Here is a tiny trained network, its code and every weight. The questions are about switching its units off for an input and a target symbol, where a switched-off unit gives its printed mean instead of its output.

import numpy as np


def w(rows, s, z=0):
    codes = np.array(rows[::2]) - 128.0
    scale = np.full(codes.shape[1], s)
    scale[-1] = z or s
    return codes * scale


def norm(h):
    return h / np.sqrt((h * h).mean(-1, keepdims=True) + 1e-5)


def f(y):
    return y / 2 * (1 + np.tanh(0.7978845608 * (y + 0.044715 * y**3)))


def softmax(a):
    e = np.exp(a - a.max(-1, keepdims=True))
    return e / e.sum(-1, keepdims=True)


def log_softmax(a):
    a = a - a.max(-1, keepdims=True)
    return a - np.log(np.exp(a).sum(-1, keepdims=True))


def net(x, mask):
    ids = ['ΘΞΦδμπστω'.index(c) for c in x.split()]
    T = len(ids)
    res = E[ids] + P[:T]
    q, k, v = (norm(res) @ M[0].T for M in (Q, K, V))
    z = softmax(np.where(np.tri(T) > 0, q @ k.T / 3**0.5, -1e9)) @ v
    res = res + np.where(mask[0], z, O[0][:, -1]) @ O[0][:, :-1]
    y = f(norm(res) @ A[0][:, :-1].T + A[0][:, -1])
    res = res + np.where(mask[1:13], y, B[0][:, -1]) @ B[0][:, :-1]
    return log_softmax(norm(res)[-1] @ U[:, :-1].T + U[:, -1])


Q, K, V, O, A, B = {}, {}, {}, {}, {}, {}
E = w([
[131,95,111,205,140,186,62,172,175,119,253],'Θ',
[57,117,98,115,147,118,91,131,95,115,118],'Ξ',
[80,115,101,143,120,135,104,114,103,99,63],'Φ',
[136,96,142,98,154,126,249,113,60,116,170],'δ',
[50,138,99,136,115,114,121,99,121,160,130],'μ',
[99,73,137,137,155,179,143,205,139,125,105],'π',
[136,82,138,144,63,127,127,162,77,128,127],'σ',
[104,109,124,131,131,173,151,94,169,163,107],'τ',
[238,217,133,39,45,189,155,156,46,86,174],'ω',
],0.019)
P = w([
[180,15,152,115,229,126,88,106,78,194,159],'0',
[104,89,2,35,174,36,174,115,215,136,117],'1',
[36,64,146,99,62,169,114,108,190,88,144],'2',
[190,139,239,209,239,102,150,42,73,167,103],'3',
[82,152,51,211,130,102,120,251,87,164,94],'4',
[136,24,151,60,152,87,173,57,220,129,144],'5',
],0.0074)
Q[0] = w([
[197,234,99,226,202,101,94,190,80,229,96],'H0',
[136,132,254,66,177,154,240,35,42,88,118],'H0',
[230,46,186,156,211,37,60,52,194,108,142],'H0',
],0.0077)
K[0] = w([
[86,83,1,67,50,150,131,162,183,103,130],'H0',
[212,134,71,109,176,36,201,146,138,138,119],'H0',
[140,155,69,154,125,87,84,166,182,177,98],'H0',
],0.0095)
V[0] = w([
[197,52,179,126,88,121,192,123,135,148,81],'H0',
[113,54,108,228,150,211,140,217,172,75,63],'H0',
[167,135,66,101,104,117,75,99,48,2,75],'H0',
],0.0069)
O[0] = w([
[81,240,149,178,211,149,183,164,68,40,108,1],'H0',
[152,132,230,45,180,139,159,6,116,131,153,246],'H0',
[93,82,32,105,181,213,160,35,140,15,110,231],'H0',
],0.011,0.0018)
A[0] = w([
[132,125,166,130,177,132,122,112,117,199,123,157],'N0',
[136,72,111,109,118,108,55,109,149,178,131,157],'N1',
[160,131,96,173,102,120,52,174,186,178,170,1],'N2',
[118,142,138,177,142,103,82,151,152,144,119,202],'N3',
[127,144,91,138,176,103,153,146,48,113,173,143],'N4',
[118,192,179,155,116,111,108,178,120,141,103,60],'N5',
[117,94,71,136,96,159,79,123,137,141,122,111],'N6',
[136,126,154,120,107,69,130,152,133,185,114,89],'N7',
[217,150,139,97,115,181,130,162,150,108,104,251],'N8',
[112,214,179,115,159,126,136,124,134,118,124,105],'N9',
[161,129,128,170,159,124,139,116,152,101,250,87],'N10',
[121,138,81,195,136,143,114,162,137,141,79,136],'N11',
],0.015,0.0043)
B[0] = w([
[84,123,101,136,106,89,92,121,108,69,120,164],'N0',
[132,127,132,125,104,171,166,205,114,204,75,247],'N1',
[98,147,181,127,213,198,128,95,75,103,252,163],'N2',
[120,161,98,49,98,186,104,87,150,123,134,152],'N3',
[107,151,165,155,127,162,171,148,145,147,109,179],'N4',
[205,125,45,91,171,134,140,83,173,133,108,150],'N5',
[193,105,128,195,160,71,97,112,161,165,193,215],'N6',
[86,130,169,158,168,159,97,123,208,40,143,160],'N7',
[117,206,17,60,50,72,100,98,61,135,58,140],'N8',
[214,111,96,183,132,106,139,195,109,180,144,163],'N9',
[119,161,146,115,122,209,76,158,106,101,239,141],'N10',
[121,142,136,82,75,90,104,108,39,94,171,155],'N11',
],0.011,0.015)
U = w([
[16,185,188,74,76,148,111,171,166,112,18,213],'Θ',
[174,221,98,137,186,146,85,149,234,58,73,102],'Ξ',
[73,94,88,61,177,185,204,41,129,84,81,141],'Φ',
[127,79,47,145,119,136,139,154,139,200,78,204],'δ',
[109,255,51,33,57,166,132,138,86,129,49,250],'μ',
[36,115,32,217,104,88,124,157,106,33,151,23],'π',
[103,191,121,114,159,246,71,150,130,110,210,42],'σ',
[65,200,104,228,174,187,248,184,104,88,88,98],'τ',
[142,165,186,75,187,20,151,126,102,109,120,77],'ω',
],0.007,0.002)

Each question gives the input, a string of symbols that net reads in full, and the target symbol t.
The units are the heads (3 rows each of Q, K, V and O) and the neurons (one row each of A and B). Each row of codes is followed by its name. A weight is (code - 128) times the scale printed after its matrix; where a second scale follows, it is the last column's (O, A, B and U).
mask holds one flag per unit, heads first, then neurons. A switched-off unit (its flag False) gives its mean, the last column of its rows in O or B, instead of its output. The means were averaged over made-up inputs and are rounded, as every weight is.
A unit's drop is (log p(t) with every unit on - log p(t) with that unit switched off) / (log p(t) with every unit on - log p(t) with every unit switched off).
The circuit of an input: a set's keep is (log p(t) with only the set's units on - log p(t) with every unit switched off) / (log p(t) with every unit on - log p(t) with every unit switched off). Starting from the 12 units with the biggest drops (on a tie, the unit counted first), units are removed one at a time, each time the one whose removal leaves the highest keep (on an exact tie, the one counted first), for as long as the keep stays at least 0.8.
circuit, biggest first: the units of the circuit, biggest drop first
k most important neurons: the k neurons with the biggest drops, biggest first
drop of u: that unit's drop, to one decimal
input Ξ Ξ τ Φ Ξ, target Ξ: circuit, biggest first -> H0, N5, N7
input μ δ ω Ξ τ, target π: 2 most important neurons -> N11, N1
input Ξ σ μ Ξ τ, target σ: circuit, biggest first -> H0, N2
input μ σ Φ, target σ: circuit, biggest first -> H0, N2
input δ ω Φ τ, target π: circuit, biggest first -> H0, N11
input Φ δ Ξ Ξ, target μ: circuit, biggest first -> H0, N11, N3
input τ μ π π π, target ω: circuit, biggest first -> H0
input μ ω ω δ σ, target π: 2 most important neurons -> N1, N11
input Φ Ξ μ Θ Ξ σ, target Θ: circuit, biggest first -> H0, N7, N6
input σ Ξ τ, target τ: 2 most important neurons -> N9, N6
input σ Θ Φ π, target Θ: circuit, biggest first -> H0, N6, N0
input π π τ, target ω: 2 most important neurons -> N9, N1
input δ Ξ δ Φ τ, target μ: drop of N11 -> 0.3
input Θ Ξ π σ Φ Ξ, target τ: drop of H0 -> 0.9
input Φ Θ Φ Ξ Φ, target Φ: drop of H0 -> 0.8
input Ξ μ σ δ Φ, target τ: most important neuron -> N9
